Below is a small trained network, with its code and all its weights. Each question gives an input and a class and asks what happens when units are switched off, that is, made to give their printed mean instead of their output.

import numpy as np


def w(rows, s, z=0):
    codes = np.array(rows[::2]) - 128.0
    scale = np.full(codes.shape[1], s)
    scale[-1] = z or s
    return codes * scale


def norm(h):
    return h / np.sqrt((h * h).mean(-1, keepdims=True) + 1e-5)


def f(y):
    return np.maximum(y, 0)


def log_softmax(a):
    a = a - a.max(-1, keepdims=True)
    return a - np.log(np.exp(a).sum(-1, keepdims=True))


def net(x, mask):
    res = np.array(x, float).reshape(1, 3) / 4 @ E
    u = 0
    for l in range(2):
        y = f(norm(res) @ A[l][:, :-1].T + A[l][:, -1])
        res = res + np.where(mask[u : u + 8], y, B[l][:, -1]) @ B[l][:, :-1]
        u += 8
    return log_softmax(norm(res)[-1] @ U[:, :-1].T + U[:, -1])


A, B = {}, {}
E = w([
[170,96,150,62,80],'x0',
[19,83,180,11,250],'x1',
[1,211,217,107,15],'x2',
],0.0053)
A[0] = w([
[239,128,172,26,87,78],'L0N0',
[110,78,82,149,133,23],'L0N1',
[135,99,131,237,107,101],'L0N2',
[82,117,167,179,106,2],'L0N3',
[48,178,90,254,211,9],'L0N4',
[86,171,156,114,96,40],'L0N5',
[92,89,35,130,166,214],'L0N6',
[88,130,93,177,144,99],'L0N7',
],0.0098,0.0035)
B[0] = w([
[149,147,227,87,128,219],'L0N0',
[166,187,88,102,115,142],'L0N1',
[88,129,191,145,171,239],'L0N2',
[82,199,127,106,89,159],'L0N3',
[220,88,254,56,115,242],'L0N4',
[130,204,104,118,137,202],'L0N5',
[108,179,147,105,133,254],'L0N6',
[155,124,131,82,78,175],'L0N7',
],0.0098,0.0044)
A[1] = w([
[206,153,218,208,115,65],'L1N0',
[165,101,113,239,21,109],'L1N1',
[246,149,111,192,103,144],'L1N2',
[255,68,54,115,211,166],'L1N3',
[52,54,120,78,233,203],'L1N4',
[193,99,176,106,174,112],'L1N5',
[111,220,194,105,189,208],'L1N6',
[138,115,26,89,66,3],'L1N7',
],0.0093,0.0037)
B[1] = w([
[128,85,109,110,162,203],'L1N0',
[34,42,131,118,254,159],'L1N1',
[75,107,187,161,135,180],'L1N2',
[66,224,143,77,65,179],'L1N3',
[97,81,168,212,110,175],'L1N4',
[117,170,95,148,75,193],'L1N5',
[198,99,65,164,154,246],'L1N6',
[136,166,171,87,129,128],'L1N7',
],0.0089,0.012)
U = w([
[57,57,183,181,200,215],'0',
[186,143,235,96,133,199],'1',
[62,254,132,127,109,168],'2',
[230,96,88,151,169,177],'3',
[120,103,73,115,136,4],'4',
[109,104,67,113,137,1],'5',
[95,99,67,135,131,21],'6',
[140,69,72,98,116,47],'7',
],0.016,0.0069)

Each question gives the input, the list of numbers given to net, and the class t.
The units are the neurons (one row each of A and B). Each row of codes is followed by its name. A weight is (code - 128) times the scale printed after its matrix; where a second scale follows, it is the last column's (A, B and U).
mask holds one flag per neuron, layer by layer. A switched-off neuron (its flag False) gives its mean, the last column of its row in B, instead of its output. The means were averaged over made-up inputs and are rounded, as every weight is.
A unit's drop is (log p(t) with every unit on - log p(t) with that unit switched off) / (log p(t) with every unit on - log p(t) with every unit switched off).
The circuit of an input: a set's keep is (log p(t) with only the set's units on - log p(t) with every unit switched off) / (log p(t) with every unit on - log p(t) with every unit switched off). Starting from the 12 units with the biggest drops (on a tie, the unit counted first), units are removed one at a time, each time the one whose removal leaves the highest keep (on an exact tie, the one counted first), for as long as the keep stays at least 0.8.
circuit, biggest first: the units of the circuit, biggest drop first
most important unit: the unit with the biggest drop
top k neurons: the k neurons with the biggest drops, biggest first
k most important neurons of layer l: the k neurons of layer l with the biggest drops, biggest first
drop of u: that unit's drop, to one decimal
input [2,-2,3], class 3: most important unit => L1N3
input [-3,-3,-5], class 2: top 2 neurons => (L1N3, L0N0)
input [0,-8,7], class 0: circuit, biggest first => (L1N1, L1N3)
input [-6,5,-6], class 1: circuit, biggest first => (L0N4, L1N3)
input [4,4,-6], class 2: circuit, biggest first => (L1N3, L0N4)
input [-1,1,2], class 3: 2 most important neurons of layer 1 => (L1N6, L1N3)
input [-1,3,-3], class 3: top 4 neurons => (L0N6, L1N6, L1N2, L1N1)
input [4,5,5], class 0: circuit, biggest first => (L0N4, L1N3)
input [-3,3,-1], class 3: 2 most important neurons of layer 0 => (L0N6, L0N0)
input [-7,3,7], class 1: 2 most important neurons of layer 1 => (L1N5, L1N3)
input [3,-1,0], class 3: 2 most important neurons of layer 0 => (L0N0, L0N4)
input [-6,-4,0], class 1: 2 most important neurons of layer 0 => (L0N4, L0N7)
input [3,3,-8], class 2: drop of L1N3 => 0.9
input [-7,-7,6], class 0: most important unit => L1N1
input [0,2,-6], class 2: drop of L1N3 => 0.6
input [-7,-3,-3], class 1: drop of L0N4 => 1.4
